Here is a tiny trained network, its code and every weight. The questions are about switching its units off for an input and a target symbol, where a switched-off unit gives its printed mean instead of its output.

import numpy as np


def w(rows, s, z=0):
    codes = np.array(rows[::2]) - 128.0
    scale = np.full(codes.shape[1], s)
    scale[-1] = z or s
    return codes * scale


def f(y):
    return y / 2 * (1 + np.tanh(0.7978845608 * (y + 0.044715 * y**3)))


def softmax(a):
    e = np.exp(a - a.max(-1, keepdims=True))
    return e / e.sum(-1, keepdims=True)


def log_softmax(a):
    a = a - a.max(-1, keepdims=True)
    return a - np.log(np.exp(a).sum(-1, keepdims=True))


def net(x, mask):
    ids = ['ΘΛΞαβγδζημπσφψω'.index(c) for c in x.split()]
    T = len(ids)
    res = E[ids] + P[:T]
    q, k, v = (res @ M[0].T for M in (Q, K, V))
    z = softmax(np.where(np.tri(T) > 0, q @ k.T / 2**0.5, -1e9)) @ v
    res = res + np.where(mask[0], z, O[0][:, -1]) @ O[0][:, :-1]
    y = f(res @ A[0][:, :-1].T + A[0][:, -1])
    res = res + np.where(mask[1:13], y, B[0][:, -1]) @ B[0][:, :-1]
    return log_softmax(res[-1] @ U[:, :-1].T + U[:, -1])


Q, K, V, O, A, B = {}, {}, {}, {}, {}, {}
E = w([
[141,177,127,117,113,104,128,148,150,118,149],'Θ',
[191,118,101,97,190,135,148,104,140,87,167],'Λ',
[126,65,219,170,63,89,175,169,136,112,175],'Ξ',
[136,90,89,140,62,152,161,99,171,144,171],'α',
[50,96,121,124,244,88,151,156,135,77,78],'β',
[95,97,79,115,71,145,140,103,105,41,72],'γ',
[112,176,155,92,118,178,182,134,103,147,158],'δ',
[119,189,110,110,122,82,149,161,143,117,150],'ζ',
[41,83,123,158,124,114,148,188,81,95,172],'η',
[90,67,160,86,87,196,181,219,161,156,172],'μ',
[134,123,252,156,151,81,125,111,61,114,83],'π',
[69,103,83,234,153,131,78,80,89,131,144],'σ',
[104,199,146,105,160,71,118,106,108,124,162],'φ',
[136,184,118,145,96,75,147,156,175,130,131],'ψ',
[159,133,179,125,61,145,119,104,152,115,172],'ω',
],0.026)
P = w([
[179,253,169,178,198,122,227,134,105,99,109],'0',
[176,223,161,137,151,143,150,127,132,93,135],'1',
[152,192,147,123,131,148,136,115,133,107,155],'2',
[141,168,147,112,114,149,121,111,124,111,169],'3',
[128,160,127,132,98,114,130,120,138,136,153],'4',
[131,140,138,127,98,116,124,121,124,134,163],'5',
[122,132,134,120,100,109,127,116,119,150,161],'6',
[130,126,145,119,103,100,126,127,102,144,162],'7',
[124,116,143,117,110,94,128,123,105,150,166],'8',
[107,117,136,109,125,86,133,122,103,166,172],'9',
[94,118,123,116,132,60,145,131,104,178,165],'10',
],0.012)
Q[0] = w([
[170,79,78,43,191,95,59,147,135,121,3],'H0',
[239,143,33,100,44,151,247,115,111,181,208],'H0',
],0.005)
K[0] = w([
[147,72,70,93,141,157,109,109,88,92,2],'H0',
[207,147,55,169,103,186,157,160,129,91,241],'H0',
],0.0067)
V[0] = w([
[68,202,186,131,120,70,101,171,126,171,254],'H0',
[94,166,109,146,12,166,136,149,95,24,84],'H0',
],0.0055)
O[0] = w([
[131,255,93,72,13,176,97,188,170,171,56,252],'H0',
[84,188,197,246,62,106,117,16,253,200,202,229],'H0',
],0.0084,0.004)
A[0] = w([
[127,27,75,164,228,101,106,179,91,91,144,110],'N0',
[61,223,126,231,227,129,155,95,63,119,177,183],'N1',
[90,85,92,214,118,145,9,93,124,133,117,120],'N2',
[110,181,103,131,157,145,120,65,132,18,48,101],'N3',
[128,217,144,115,105,200,145,150,130,149,74,105],'N4',
[164,160,125,107,133,37,38,120,102,179,140,212],'N5',
[117,151,156,152,152,159,69,107,78,155,63,84],'N6',
[52,40,198,170,91,120,161,144,181,177,174,3],'N7',
[186,192,112,157,84,110,170,117,203,78,170,209],'N8',
[84,71,67,75,54,185,162,211,163,92,95,176],'N9',
[1,126,172,134,108,136,135,152,114,118,115,101],'N10',
[123,94,68,42,88,60,154,132,97,112,129,203],'N11',
],0.0087,0.0038)
B[0] = w([
[109,72,140,244,119,90,109,83,158,160,166,156],'N0',
[187,160,123,117,148,184,113,126,90,162,17,194],'N1',
[149,40,46,79,153,34,193,151,141,201,139,163],'N2',
[182,153,159,93,183,163,78,130,224,202,168,170],'N3',
[102,45,143,221,151,24,145,169,104,166,231,206],'N4',
[196,125,91,80,100,118,151,137,208,33,112,163],'N5',
[152,2,187,123,87,88,176,137,145,113,129,135],'N6',
[104,82,99,229,103,81,176,137,144,42,220,175],'N7',
[144,140,115,74,209,179,93,81,96,108,65,247],'N8',
[143,155,135,53,103,239,102,62,174,105,24,176],'N9',
[101,91,132,68,149,160,72,193,46,105,186,177],'N10',
[133,132,152,232,121,118,89,53,153,139,205,158],'N11',
],0.0078,0.015)
U = w([
[194,244,139,94,128,183,96,79,143,119,83,197],'Θ',
[155,134,111,126,106,75,82,81,163,122,169,254],'Λ',
[131,123,117,228,72,23,140,120,129,98,211,52],'Ξ',
[137,143,126,163,118,129,107,146,127,134,114,29],'α',
[79,125,154,163,166,106,83,159,160,132,93,77],'β',
[122,131,133,142,129,121,125,140,115,118,107,31],'γ',
[93,159,159,144,128,117,161,116,81,185,158,227],'δ',
[118,139,129,141,139,115,132,141,118,113,105,37],'ζ',
[105,141,89,152,131,135,77,151,46,73,94,177],'η',
[125,116,149,117,149,159,174,176,178,127,128,83],'μ',
[145,104,183,130,116,97,128,136,115,112,84,159],'π',
[167,112,94,144,99,126,96,157,101,157,92,159],'σ',
[118,137,132,148,128,116,117,138,119,118,108,41],'φ',
[133,134,129,150,120,116,115,141,118,130,107,47],'ψ',
[135,138,126,168,109,119,111,142,119,128,112,64],'ω',
],0.011,0.0031)

Each question gives the input, a string of symbols that net reads in full, and the target symbol t.
The units are the heads (2 rows each of Q, K, V and O) and the neurons (one row each of A and B). Each row of codes is followed by its name. A weight is (code - 128) times the scale printed after its matrix; where a second scale follows, it is the last column's (O, A, B and U).
mask holds one flag per unit, heads first, then neurons. A switched-off unit (its flag False) gives its mean, the last column of its rows in O or B, instead of its output. The means were averaged over made-up inputs and are rounded, as every weight is.
A unit's drop is (log p(t) with every unit on - log p(t) with that unit switched off) / (log p(t) with every unit on - log p(t) with every unit switched off).
The circuit of an input: a set's keep is (log p(t) with only the set's units on - log p(t) with every unit switched off) / (log p(t) with every unit on - log p(t) with every unit switched off). Starting from the 12 units with the biggest drops (on a tie, the unit counted first), units are removed one at a time, each time the one whose removal leaves the highest keep (on an exact tie, the one counted first), for as long as the keep stays at least 0.8.
units of the circuit, in order: the units of the circuit, biggest drop first
top k neurons: the k neurons with the biggest drops, biggest first
input Θ β γ γ γ φ φ Λ Λ π φ, target Ξ: units of the circuit, in order -> N8; N9
input Λ η α α γ μ γ Λ μ ζ, target Θ: units of the circuit, in order -> N4; N7
input ω δ η, target η: units of the circuit, in order -> N10; N3
input γ η Λ μ Λ ζ Ξ γ δ α ω, target Θ: units of the circuit, in order -> H0; N2
input σ γ Λ Λ μ φ Λ η, target η: units of the circuit, in order -> N10
input α Λ β Θ δ, target δ: top 2 neurons -> N4; N5
input μ σ ω γ γ, target Λ: units of the circuit, in order -> H0; N4; N2
input ω α ψ γ, target Θ: top 3 neurons -> N4; N3; N8
input Λ Λ δ μ Λ, target Ξ: units of the circuit, in order -> H0; N0; N9
input Λ γ Λ, target Λ: units of the circuit, in order -> H0; N0
input Λ σ γ Λ Λ ω μ ζ Λ φ, target Θ: top 4 neurons -> N7; N5; N1; N2
input Λ φ γ φ γ δ Λ δ π σ, target σ: top 2 neurons -> N2; N1
input δ ω ω η φ Θ γ ω α Λ, target Θ: top 3 neurons -> N4; N7; N2
input Λ β γ φ μ μ Λ π δ π γ, target Λ: units of the circuit, in order -> N11; N3
input Λ γ γ γ γ, target Ξ: top 2 neurons -> N7; N9
input Λ Ξ Λ, target Λ: top 2 neurons -> N0; N4
input μ ω η δ γ π γ δ α, target Θ: units of the circuit, in order -> N4
input Λ Λ π Λ, target Ξ: top 3 neurons -> N0; N8; N9
input α η φ α ψ, target Θ: top 2 neurons -> N8; N7
input γ γ γ γ β δ σ ψ Θ, target Θ: top 3 neurons -> N8; N7; N2
